Each row is followed by its group and then its class within the group.
[-32   1  -7  11  10   1  17   6 -13  -6   7   6   4  19  34   2   7 -11
 -15 -21  13  14  -5 -11 -19  17  -1  -3  11  15  -4 -11  -6   0   7]
B.<68>
[-10  13 -16 -19  -9  -2 -10 -10   1   1   2  -5  -4 -11  -4   7  20 -13
   7   4  10   4   3 -20   8  35   7  -5   6   0   2   4   1  16  12]
X.<78>
[-69   7   0  -7   6  -3 -10 -13  -3  -8  -2  -4   1 -28 -14  -7  -9 -10
   1  -5   7  -8  12  -6  10  19  21  -1   6  -9   4  -5   1  21  11]
X.<79>
[-21  -3  -5  -7   3 -16 -13   0  -4   4  -1  -2 -14 -14   2  -4 -15  -5
  -2  -6   3   8   7 -11  -6  28   9   3  -2  -2  -2  -4   5   2  -1]
X.<78>
[-22  21   0 -12   6 -10 -10 -14  -5  -7   2   3  -8 -30 -12   1  17  -6
   0  -5   5  -5  18 -13  18  16   5  -6  -4 -19   4  -6  -1  11  -1]
X.<79>
[-25   7  -8  -4   5   2  -5  -4  -5 -17   8   1  -2 -10  12   0  18 -17
  -1 -13  10   4  -1 -15  -3  35   5 -11  -5  -5   1   1 -16  17   3]
X.<78>
[  1 -16  -5 -30  -7  26  59  -4 -18 -18  -1  14   9  16  13  -3   7  14
   2   2  -7  -4  28   8 -32  16  -8  14 -13  11  -9  13   1 -21  -4]
K.<83>
[-22 -12   3   6   8   3  14   7 -19  -5   8   9  -1  -3  19  -5  -6  -6
  -8 -20  11   3   2 -18 -12  10  -4  -2   0   1  -2 -17 -13   1   0]
B.<68>
[-35   0  -3  26  12  -2   9   7  -5 -14  -1   9  12  -4  20  -9 -15  -7
 -10  -5  -2  11 -20   8   2   0   0   4  21   0   0 -11  -5  -3  -5]
B.<81>
[-19   3 -12   1   8  10  24   3 -12 -15  -1   4  -1  18  22 -11  13 -10
  -5  -5   8  21  -6  -4 -11  13   0   5  14  15  -7 -18  -6  -4  -1]
B.<81>
[-16  -2   1  -3   0   7  22   2 -12  -7   7   2   6   7  15  -8   4  -2
  -9 -10   3   8  19 -11 -16   0  -1   0   4   4  -3  -5  -3 -20   1]
B.<68>
[-30  -6  -6   4   9  -1  40  -8 -29  -1   2  13  -5  23  24  -5  -9  -5
 -10 -22  10   0  11  -6 -26  -5  -4   1  10  -5  -6 -18  -1  -1   3]
B.<68>
[ 17  -9   5   0 -11   9 -13   7 -14   2  -3   9  -5  23   2   7   9   3
   0   3  -5  -6   7 -12 -10  -4  -3   5 -13  10   2  -1   2  -8   2]
K.<86>
[-31   5  -8  18  12   7  25   4 -24 -12   4  10   4  21  26  -1  -2 -10
 -13 -13   9  15  -3 -13 -24   4  -4  12  14   5  -5  -3  -3  -8   0]
B.<68>
[-28  -7  -6   2   8  10  19   2 -17 -16   1  -1   1   2  19 -15 -13  -5
  -7  -9   1  13  16   4 -11  14   1   5   1   8  -6 -15   6  -8 -11]
B.<81>
[-25  -6 -16  -1   9  -2   7   9 -12 -10   9   5  10  -2  23  -8   5  -7
 -13 -17   8  12   9   3   3  26   9  -5   9   3  -4 -14  -8 -12  -4]
B.<81>
[-13   7   5 -23   8   1 -23  -4  -6  -4   1  -4  -3 -15  11   5  14  -6
   3  -2  12   6  11 -17   1  46   1  -9 -12  -7 -17  -2   1  21   3]
X.<78>

Each row is followed by its group and then its class within the group.
[ -2 -14  28 -48   3 -12   8  25 -32  62 -12  -9  -1  -8   9  -7   1   2
  -4 -35 -18 -22 -19  -5  -8 -32   2   6  23  41 -15  12   1   1   0]
D.<12>
[ 11  -1  35  -5   3   0   9  12 -17  20  16  -7   3   3   8  11  -6  -5
  11 -13  -4  -8  -2  -3  -4 -30   0 -10 -19  -1  17  -1   5   8  22]
D.<15>
[  9  -8  28 -12  18 -10 -14  16  29  13 -11 -15   0  -3   0 -32  17  59
 -26   4  -1  11  19   0  -4  -4   5  -8  -8  -3 -19  -3  -6   4 -10]
L.<27>
[  2   0  -7   6   9 -23  -9   2   2  23 -24 -12 -17   9 -10   6  -2  26
 -14  -3 -12 -17 -12  18  -3   7  -5   8  18  11  -9   6   0  -2 -14]
L.<26>
[  3  -9  18 -10  -7 -20   3   8  11  21  -6  -9  10   6  -6 -12   7  27
  -8 -13   4   0 -22   5 -10 -10   8   9   5   3  -2  -1 -13  12  -8]
L.<21>
[ 11  -9  11  -1  -4   7 -11  -5  22  30 -22  -3 -16  -1   8 -22   7  54
  -7  -1  -3  -3   5 -13  11   4 -13   0  -1   6 -37 -25   2   6 -10]
L.<26>
[ 10  11  25 -10  12 -18   1   7  -7  -6   3  -4  12   9  -4   2 -62   7
  -2 -10 -17 -18  -5 -12   4 -14  -9  -8  -5 -11  33   4   3   2  -8]
D.<10>
[  3  -1   1   4   8 -22 -15   2   3   3 -36 -18 -25   4  -3   3  -1  24
 -20  -7 -18 -25  -8  27 -10  -7  -1  22  35  -6   5  13 -16  -6  -8]
L.<27>
[  9   7   0  31  -7 -34   5 -26 -28 -17   3 -19 -10 -11 -13  10  -1 -21
   9   1   3 -17 -15  -5 -16  16  -9   6  16   2  -1   6   5   1   4]
L.<21>
[  1  -6   6 -19   3  -9  -8  17  -2  29 -18  -1  10  11  -6  -4 -28  13
  -8 -18  10  -4 -12  -1  -1 -11  -2   7  16   8  -1  -4   1  -4  -9]
D.<15>
[  4  -8   8 -20  26   2   0  24 -11   6  -2   4  19  -5   5   6 -62   7
  -9 -22  -6  -6  -2 -21  -6 -16   2  -3   2  -2  51  15   1 -25   0]
D.<12>
[ 10  -4  23   0   4  -7  -4  11 -13  14 -18  17   6  -2  10  -7   0 -17
  16  -2 -17  -7  -2  -7   2 -12  -2   6 -26  12  30  -5   9  11  -9]
D.<10>
[ 11   2  15  -7  -1  -2  -1   4  -1   0  -1   3  32   9   9  -6  -3   7
   0 -17  -5   1 -21  -3  -2 -19   3  -5   1  -8  41   7   4  10  -6]
D.<15>
[  0   2   2  35  19 -16  15 -30 -11 -27  28 -17 -12 -20 -18   1  11  -5
  12  30   1   2   9  -5 -10  22  -3  -9 -15  -9  15 -10 -15 -14  -1]
L.<26>
[  2  -5   2 -25  -8 -22  -6  12   2  17 -23 -11  -8  -7   0   9   4   1
  -3 -14 -19 -20 -13   3  -8 -18   6  12   8  14  -2  14   3  10  -6]
L.<26>
[ -4  13   5 -18   5  -3  16  18  -7   2   2  -3  20  10  -4  -3  -9  -7
  -4   2  14  -5 -15  -8   1  -7   7  -6  -3   2  17 -44   6  -7   0]
D.<12>
[ 10  -8  11 -19   3   2  30  12   1   0 -18 -14  16   2  11  -2 -19   2
   1 -14  -4  -5   2  -5   1 -27  -5   0 -33   2  -7   1  16  -5  -8]
D.<15>
[-11  -9  13 -12   5  -7   6  25 -47   1 -24  -3   6  14   9   9  -7 -23
   7 -20 -12  -3 -22 -11  -8 -12  -1  24   7   3   1  -2   2  -9   2]
D.<12>
[ 13  13  -3 -25  -3 -16   2  22   3  22 -13 -10  15   8 -20  -5  -2   0
   8 -18 -15 -14 -23  -8  -1 -22   3  -2  -1  21 -16   7  11   1  -4]
D.<12>
[  7  -1  22  -4  11  -8  -9  14 -28  -6 -30   1  18   4  -7   8 -12 -53
  20 -10 -30  -7 -22  -8  -6 -18   2   6  -9   5  30   5   2 -23   4]
D.<10>
[ 26   0  -6  43   2 -13  19 -43 -12 -51   1 -11 -16 -13   1  12   7 -13
  30  14   2  -1  -5  12  21  21   9 -22   5 -17 -17   9   6   9  -7]
L.<26>
[  1   1  13  -4 -10 -28  -4   2   3  15 -15 -22 -21  15  -9   2  -1   6
  -1 -11 -14 -12 -13  10  -2 -23  -2   3  -8  37  -9   1   9  27  -8]
L.<27>
[-11  -1  -6 -31  -1  -9  -9  18   5  36 -18  -3   8  14   4 -20   4  15
   0 -17   3   3   0  -6  -6 -18  -3   1 -31   8  -8   9   3  14  -9]
D.<15>

Each row is followed by its group and then its class within the group.
[ 12   5   0  21   1  -4   6   0 -11   1  11  -8  12   1  24  37   3  -2
  -2   4   0   3 -18   1  -7  -5   4  15   3   0  37   3 -23 -19   4]
V.mf
[  0  11   6 -15  19   0 -28  21   9   1  10   2   2   2  -5 -11  20  -1
   6   2   1   6 -42   7   4   0   0   2   4 -14   5   1 -19  -2 -10]
U.hg
[  5  18   2 -16   5   2 -14  -1   2  -8   9   7   6   1  24  14  -9  -7
   6   8 -15 -11 -32   9  -1  22   1  15 -10  -5  -8   0 -19   3  -5]
U.cd
[  9  10  10   5   3   6  11  37  -5   8  21  21   5  12  32  27   3   0
  -2  16   4  -2 -22   0 -25 -11  13  21  -2  -9  43  10 -38 -20  21]
V.pq
[  5 -17   6 -11   3   2 -30  61 -18  -2   4  13  -1   6  -5  -9 -14   2
   4  -6   3  -7 -55  17   8  12 -12 -17  -6  -1  -5   1  10   1 -16]
U.hg
[ -8  -1   1 -15   8   0 -26  44  -5 -10  10  22   7  -9 -32  -2  25   5
   5  -7   0   4 -55  24 -24  -1  13  -3  -2   0   0  10  -3  14  -1]
U.hg
[ 19   0   2   2 -17   1   0  37  -8  11   3  -5   1   6   6  27  -8  -2
  -4   3  -1  -3 -34  10  -4  -5  15  -7  -7  -6  39 -10 -15 -34   5]
V.pq
[  4 -11  12   6   6  -6 -12  22 -13  -3  23   8  -9  11 -13  10 -18   1
  11  -3 -17 -10 -38   8  78   6   3   4  -7  -5  -5   2 -11   1  -7]
U.hg
[ 10  -9   7  -9 -11  -4 -14  42   3   3   6   8   0  12  -5 -10 -11   5
   2   6  -5  -7 -39  15  -8  -2   0  -9 -13  -8  19  -1   8   2   2]
U.Bd
[  7   5   0  -7   1   4 -25  14   1  -8   8   9  12 -10 -27  14  -8  10
   8  -4 -10  -7 -50  13  -9   1   3  -9  -6  -4 -13  -2 -15  10  -5]
U.hg
[ 14  -1  -2  20  -2   5   7  22  -9   2  18   7  -1   7   3  26  17 -12
   7   2  -4  -2 -22  -9 -13 -13  -4   8  -3  -5  40  -1 -48 -17   9]
V.fz
[ 11  -9 -16  -9 -15  -4 -22  26   0  -3   9   6  11   7 -15  10   0   3
   4  -1  -8  -5 -40   3  -6   2  -9  -6  -7  -6  -1   0 -19   2 -10]
U.hg
[  3 -14  -4   2  12  -3 -25  28  -3  -7   7   8  -5   7  -5  -9 -13  77
   6  -1   3  -6 -37  12  -1   1 -10  -3  -4 -17  -9   9 -14  -4  -1]
U.hg
[ -8   5  11 -15   1   1  -4  33  -8  -8   2  20  -2   4  -1 -22  -2  -2
   3   5   6   8 -23  22   8  14   7 -10  -3  -2 -12   4  29  14  -6]
U.Bd
[ 21  19  -2   7  -2   0   9   8   0  18  11  -5   8   2  31  36   6   5
  -4   2 -11   4 -15  -1  -2 -15   9  26   2  -5  29   7 -31 -45  10]
V.pq
[  2  -3   4 -16   1  -1  -7  26 -15   0  31  11   4   1  -5 -21  15   0
   4   5  -4   4 -15  31   1   5   7 -12  -8  -6   9   1   2  12  -4]
U.Bd
[  2 -11   8 -22 -10  -3 -35  37  -7   1  17   2   1   5 -21   3   3   1
  -9  -3  -8   5 -63  19   7   3  -3   1 -10 -16  13  11   1  10 -12]
U.cd
[ 11 -25   4   5  -3  -6   6  18 -10   3   3  -8  -4  11  32  -6  -4   7
 -11   5   6   1 -24  -3   3 -26 -16 -23  -1   3  57   0 -15 -25  12]
V.mf
[  6 -21  -7  18 -18  -1   6  12 -13   1   3 -10   2   1  18  31  -1   2
  -3  -1  -1  -2 -15   1  -8  -6   5  -3   0  -5  66  -5 -18 -11   6]
V.fz
[ 10   5   4  -3   0  -5  -2  17   6   1   1  -6   6  -1  19   2 -16   1
  -1   1   3  -1 -26  -3  -3  -6   9  13  -8  -5  37  -2 -29 -25   8]
V.fz
[  6 -13  10  -6   4  -7 -28  40 -11   3   4   7  -6  13  -7 -16  -4   3
   1   4  -4   1 -15   6  -4  -5   5 -26 -13 -18  12 -12 -24 -11  -1]
U.Bd
[  3  -8  11  -8   4  -4 -18  31  -9 -15  16  -4  -4  12  -7 -12 -14   2
 -13   9  -2   1 -44  16   3   4   0  -6 -13 -10   0   0 -14  -1  16]
U.hg
[  1  11   2  -1   5  -9   9  10  -5   8  11  -5  -2   6  24  20 -16   2
  -2   4   2   0 -16   4 -14  -2   9  10  -9  -4  31  -3 -21  -7   9]
V.mf
[ -6 -24   0 -20  -3  -2 -17  31  -7 -16  22  16   5  -8  -3   3   0   1
   1   0   7  -1 -58  14   0 -25   4  -5  -2  -1  19   3   0  11   3]
U.cd
[  1  10   5   0  -8   8 -13  32  -4  -5  16  10  -1   5 -16   8  14   4
   4  -2  -7   5 -29  10  -6  -3   6   4   5   7  15 -13 -10  12  10]
U.cd
[  2   9  14 -10  -8  -2   1   1  -9   1  10  10   8   7  -5  15  11   2
  -7   2   6  -2 -20  12   7  10  13   7   7  -5   5  -4  11  17  -6]
U.Bd
[ 15 -12  -7  -4  -4  -5  -6  44  -6  -2   2   1  -1  10  12  20  14  -1
   7   6   0   5 -44   0  -6 -32   9  -9  -3 -12  51  -2 -30 -22  14]
V.pq
[ 17  -1   1  20  -5  -5  15  25 -10   0  21   2   1   1  15  21   4  17
   3   4  -1   0  -5   0  -1  -8   7  -1   7   2  41  -4 -13  -9   5]
V.fz
[  4  -5   2  -9  20   5 -18  35 -16  -8  36   7 -11   4 -11   2  -2   6
   9  -4   3   0 -38  19  -9   9   1  -5  -6  -9 -15  89 -20   9  -7]
U.cd
[ 13   6  -1   8  -4  -1   8  20  -8  19   1  11   3  13  23  15   8  -1
   0   3  -9   4 -12  -5  -3  -3   5  11   5   1  39   0 -19 -17  13]
V.pq
[-11 -16   8  -4   4   3   8  20  -5  -2   7   2   0   5   0   0   5   7
  -8   6  -3  -8 -12  12   0   8   0 -24   2 -12   7   5  13  19   5]
U.Bd
[  2  10  -2   1   1  -5  -6  -1   5   9  10  -1  -1   5  19  17  10   5
  -1   3  -3  -2 -18  -7 -14 -12   3  14   0  -7  33   2 -39 -17   4]
V.fz

Each row is followed by its group and then its class within the group.
[  4  13  -5  -4  19  14   1  -3   2   2   4  -1   8   6  -5   7  16  14
  -2   6   3   3  -2 -16  20  -8  -8 -10   2  20   7  23   1  -8   4]
C.<209>
[ -6  -8   2   4   3   6  -4   3  -3   0  -8   4   9   1   0   3 -14  -8
   1   0   1   0   3  16  12  10  22   8  -4 -16  12  -5  -8   2  -2]
W.<208>
[ -4  -6   2   1   6   7   0   3  -3  -4   1   3   7   0   8   8  -3   3
  -4   2   1  -1   6  17   2  -4   6  14   1 -27  13  -2   0   8  -3]
W.<218>
[ -9  -4  -4  12   4 -15   0  15   4  11  -2   9   0  -2   2 -12 -12  -1
  11  -1  -4   6  -8  20   4  23  27   3  -1  19  -6 -44   6   4  -5]
E.<213>
[  3   0   8   4  -4 -11  -4   2  -4   6  -1   6   3  11   8 -11  -3  14
   7   4   4   1   1   0  -4   2  -1  -7  -2  10 -16  -5   5   0  -4]
Z.<222>
[ -2  -3   3   5  -1   4   2  -3   2   4  -4  -2   9  -1  -1  -3 -11  -9
   5   0   8  -4   3  13   4  11  22   2  -3 -20   3  -4  -7   1  -1]
W.<208>
[ -3   5   9  -3  -7  -6   1   2   9  -1 -13   4  -6   3   0 -12  -8 -12
  13   7   6   0   2   2 -17   4  -8   1 -10  -8 -10  -4  12  -4  -4]
Z.<225>
[  1  -2   4   8   1  20  -3  -3   0 -10 -11   3   2   1   5   8 -11 -10
   0  -1  -4   8  15   8   8   4  10   8  -2 -14  18   3 -10   5  -7]
W.<208>
[ -3   6   3  -2  -7 -19   0   5   9   6  -9   6  -7   2   4 -17  -6  -5
  18 -10   4  -4   0   1 -23   7  -4   2  -1  22 -15 -22   7   3  -9]
E.<220>
[ -4  10   4   0  -3 -16   2   7   3   3   7   3  -8   1  -1 -13  -8   3
   9   0  -4  -3  -7  -5 -17  10   2   6  -2  31  -3 -33  12  -1   5]
E.<213>
[  2   2  -6   4   8  13   8  -1  -2  16   8   0   6   2   0  10  12  10
  -4   4   8  12  -6   8  41 -12  -2  -8  -2  -4   0  10  13  -3   3]
C.<223>
[  0   6   4   2  -1  -2   9  -4   7  -3  -6   9  -2   2   2  -9  -6  -8
  15  -4   3   8  -3  10 -12   8   2  -1  -4  15  -2 -17   3   3   0]
E.<220>
[ -3   1  13   2  -2   5   0   4   4 -10 -10   9   4   3  -2  -7 -10  -1
  12  -2   8   0   5  10  -7   3   2   5   5   4 -17  -1 -13   4  -4]
Z.<222>
[ -4  -7   1   9  10  16   0   1  -4  -5   1   1   8  -3  -1  11  -8  -5
   1   3  -6   6   4  18  12   1  20  15  -2 -12  15   0 -15  11  -3]
W.<208>
[  5  -6  -2 -10   7   1  -1   1   9  20   3  -7  11  -1  -9   8   7   6
  -4   4  15   8  -7   4  37 -18  -2 -20  43 -27   1  27   5   2   2]
C.<223>
[ -2  -5   7   1  -6 -13   0   1   2   2 -11  10   0   3   8 -18 -11  -3
  13   1  -1  -4   1   3 -14  12   8   8   3  19 -20 -21   4   2  -3]
E.<213>
[  3  -5  -3 -11   7  18  11  -3  -2   1   4  -3  10  -2  -3   8   6   8
  -6   1   3   7   0  -4  33  -9  -1  -5  -1  12   6  19   2  -1   2]
C.<209>
[  2  -3 -11  -5   4   3   1   6  -3   7   7  -9  -4  -3 -11  13  11   0
  -8   5  12  -2  -4  -1  11  12  -8  -8  -3 -23  16  17  -3  -1   5]
C.<223>
[ -4   7  -5  -5  -1  16   0  -7  -7   2   1  -4   7   0  -7   5   1   4
   0   0  -2   4  -3  -5  20  -5   0 -12  -4  21   1  23  10  -6  12]
C.<209>
[  0   3   7  -5  -6  -7  12   4  10  -2   0   9   0   1   0  -7  -1  -8
  11  -2   5  -1   2   0 -23  13 -12  -3  -5   3  -8   2  -1   0   0]
Z.<225>
[  1   4  14 -15  -5 -13  -1  -1   9   4 -15   2  -3  -4  -6 -12  -6 -14
  18 -10  14 -13  -3   2 -25   3 -13  -4  -8  -9 -20  18  -5  -6   1]
Z.<225>
[  0   8  12   3 -12  -4   1   4   3 -10 -11  12  -4  -2   9  -7 -17  -6
  19 -10  -1   1   8   2 -26   9  -4   7   3  10  -5 -10  -6   4  -4]
Z.<225>
[  0 -10   0   5   3  15  -5  -2  -5  -2   4   8   8   5   9   6 -12   4
  -4   5   2   3   9  16  11  -6   9   8   2 -17  14  -1  -5   4  -7]
W.<218>
[ -3   7  -1   0  -2  -5   3   7   9   7  -7  14   8   2   4 -14  -8   2
  18  -3  -2   3  -2  12   5   5   6   1 -13  39 -13 -25   8   1  -4]
E.<220>
[  0   0   6  12   4  -2  -2   3 -11  -6  -4  11  -4   0   8   4   0  -3
   4  -1  -4  -3   6   1 -26   6  -4   9   0  -1   1 -11  -6   1  -6]
Z.<222>
[ -7  -2  16  17   4 -19  -3   0   4   2  -4  11   0   4   9 -16  -5   7
  11  -2  -8  -3  21   9  -2   0  18   8   3  25 -21 -38  12   3  -7]
E.<213>
[ -1   4   8   1  -2 -11   1   3  12   5  -8   9  -1  -3   7 -23 -10  -5
  21  -3   9   9   0  11 -10  25   9   5  -1  31 -13 -32   9   1   5]
E.<220>
[ -1   6  12  -5 -11   4   2  -7  -1 -15  -8   6   2   0   6  -6  -7  -5
   3  -5  -4  -2  10  -7 -25   5  -9   7   4   0  -6  21 -12   2   0]
Z.<222>
